x = [131 124 126 132 116 134 128 143 139 121 116 151 131]
Give the third entry from the left.
Answer: 126
The entry just right of the centre entry: 143
The entry just right of the largest entry is 131
Give the third entry from the right.
Answer: 116

arr = [123 148 136 125 113 151 125 113 121 123  98 144]
The entry just right of 151: 125
The entry just right of the smallest entry is 144
What is the fifth entry from the end?
A: 113
What is the 2nd entry from the left?
A: 148

105,136,105,113,140,123,134,117,132,129,121,116,138
131,125,130,109,131,146,131,104,134,110,144,106,135
146,119,119,133,106,115,135,119,128,132,150,138,105
138,127,120,124,118,107,142,120,107,134,124,133,127
104,117,111,143,131,145,140,111,149,137,150,104,151
133,137,137,147,135,150,136,132,124,123,109,131,139
137,115,147,133,152,141,131,109,151,140,144,129,149
121,136,132,150,139,118,115,133,152,123,146,112,107
122,143,140,152,134,122,117,135,118,125,116,144,152
116,114,138,126,121,144,106,118,115,106,147,129,110
120,121,115,141,108,144,108,105,108,116,112,108,128
115,130,137,143,135,140,105,109,143,151,123,143,134
110,137,116,114,112,118,113,139,116,112,121,125,152
Which number is the bottom-left entry?
A: 110
Which number is the 4th-last entry, reading row by row?
A: 112
Which number is the entry in the top-right corner?
A: 138
Which number is the last entry, reading row by row?
A: 152
Which number is the 3rd entry on the diagonal from the top-right corner?
A: 150
Which number is the entry in the top-left corner?
A: 105
Which number is the fifth entry, reading row by row?
A: 140
Which number is the 3rd entry, reading row by row?
A: 105
Which number is the largest entry in the first column?
A: 146
The entry directly above the centre entry is 136
Which number is the centre entry?
A: 131
Which number is the second entry on the diagonal from the top-right corner?
A: 106
The entry just right of the centre entry is 109
Which number is the second entry on the main diagonal?
A: 125
Which number is the second entry from the end, reading row by row?
A: 125

M = [[127, 121, 118, 121, 122, 127, 126, 122, 121, 117, 116, 120, 128, 139], [131, 124, 117, 113, 118, 121, 127, 132, 133, 128, 126, 127, 126, 130], [138, 133, 130, 125, 115, 119, 116, 114, 111, 111, 114, 120, 125, 128], [116, 116, 117, 120, 128, 130, 134, 134, 132, 128, 126, 123, 120, 122], [126, 125, 120, 117, 118, 124, 131, 138, 141, 141, 141, 140, 135, 124], [132, 131, 128, 126, 118, 119, 119, 119, 123, 128, 132, 133, 131, 128], [135, 134, 132, 129, 126, 128, 132, 135, 137, 135, 133, 130, 128, 127], [122, 124, 133, 142, 146, 136, 126, 123, 127, 133, 132, 126, 129, 133], [127, 131, 134, 133, 130, 129, 132, 129, 128, 128, 128, 128, 126, 123], [137, 135, 135, 134, 137, 131, 126, 124, 120, 119, 119, 122, 126, 129], [125, 131, 133, 135, 128, 137, 136, 132, 129, 124, 124, 127, 130, 135], [130, 124, 117, 112, 107, 111, 116, 122, 129, 133, 132, 127, 121, 118]]
Report the maximum.
Answer: 146
The entry just left of the smallest entry: 112

B =
[[123 119 118  99 130 121 121 131 118 148 117 128 128 124 147]
 [130 132 132 127 135 132 128 132 129 116 132 128 128 130 113]
 [127 125 125 127 128 127 128 127 129 126 123 128 128 128 115]]
Rows and columns are numbered from 0.
The entry in the top-left corner?
A: 123
The entry at row 2, column 0 is 127
The entry directly below 124?
A: 130
The entry in row 1 and column 0?
A: 130
The entry at row 0, column 2 is 118
The entry just right of the largest entry -> 117
The entry just left of the centre entry?
A: 128
The entry just right of the smallest entry?
A: 130
The entry just left of the largest entry?
A: 118
The entry just left of 147?
A: 124
The entry just right of the centre entry?
A: 129
The top-right entry: 147
The entry directly above the centre entry?
A: 131
The entry at row 2, column 1 -> 125

Read these off the row that follows.
1) The third entry from the right?
2) The entry just right of 141?
3) The 4th entry?
4) The entry just right of the centre entry?
[133 117 134 153 110 120 133 120 146 141 118]
1) 146
2) 118
3) 153
4) 133

array([[122, 143, 130, 122, 134, 136, 111],
       [119, 115, 125, 134, 139, 135, 125],
       [116, 113, 120, 136, 141, 135, 122],
       [134, 124, 129, 146, 137, 130, 120],
       [115, 129, 130, 129, 146, 143, 112],
       [142, 122, 134, 131, 115, 117, 146],
       [139, 146, 140, 122, 121, 126, 124],
       [126, 110, 126, 137, 132, 126, 140],
       [147, 138, 127, 145, 120, 117, 119],
       [141, 133, 122, 137, 119, 118, 126],
       [108, 123, 114, 104, 125, 128, 133],
       [126, 146, 132, 117, 128, 132, 116],
       [129, 127, 148, 138, 140, 139, 121]])
Rows and columns are numbered from 0.
The entry at row 0, column 0?
A: 122
The bottom-left entry?
A: 129
The entry directly above the centre entry is 131
The entry in row 1 and column 2: 125
The entry in the top-right corner?
A: 111
The entry in row 1 and column 0 is 119
The maximum is 148
The top entry of the column that holds the smallest entry?
A: 122
The bottom-right entry: 121
The entry directly above the smallest entry is 137
The entry just left of the largest entry?
A: 127
The top entry of the column that holds the largest entry?
A: 130
The entry at row 2, column 0 is 116
The entry at row 1, column 1 is 115
The entry in row 0 and column 1 -> 143
The entry in row 2 and column 1 -> 113
The entry directly below 142?
A: 139
The entry directly above the largest entry?
A: 132
The entry at the centre: 122
The entry at row 2, column 2?
A: 120
The entry directly above 131?
A: 129
The entry just right of the centre entry is 121
The entry just right of the largest entry: 138
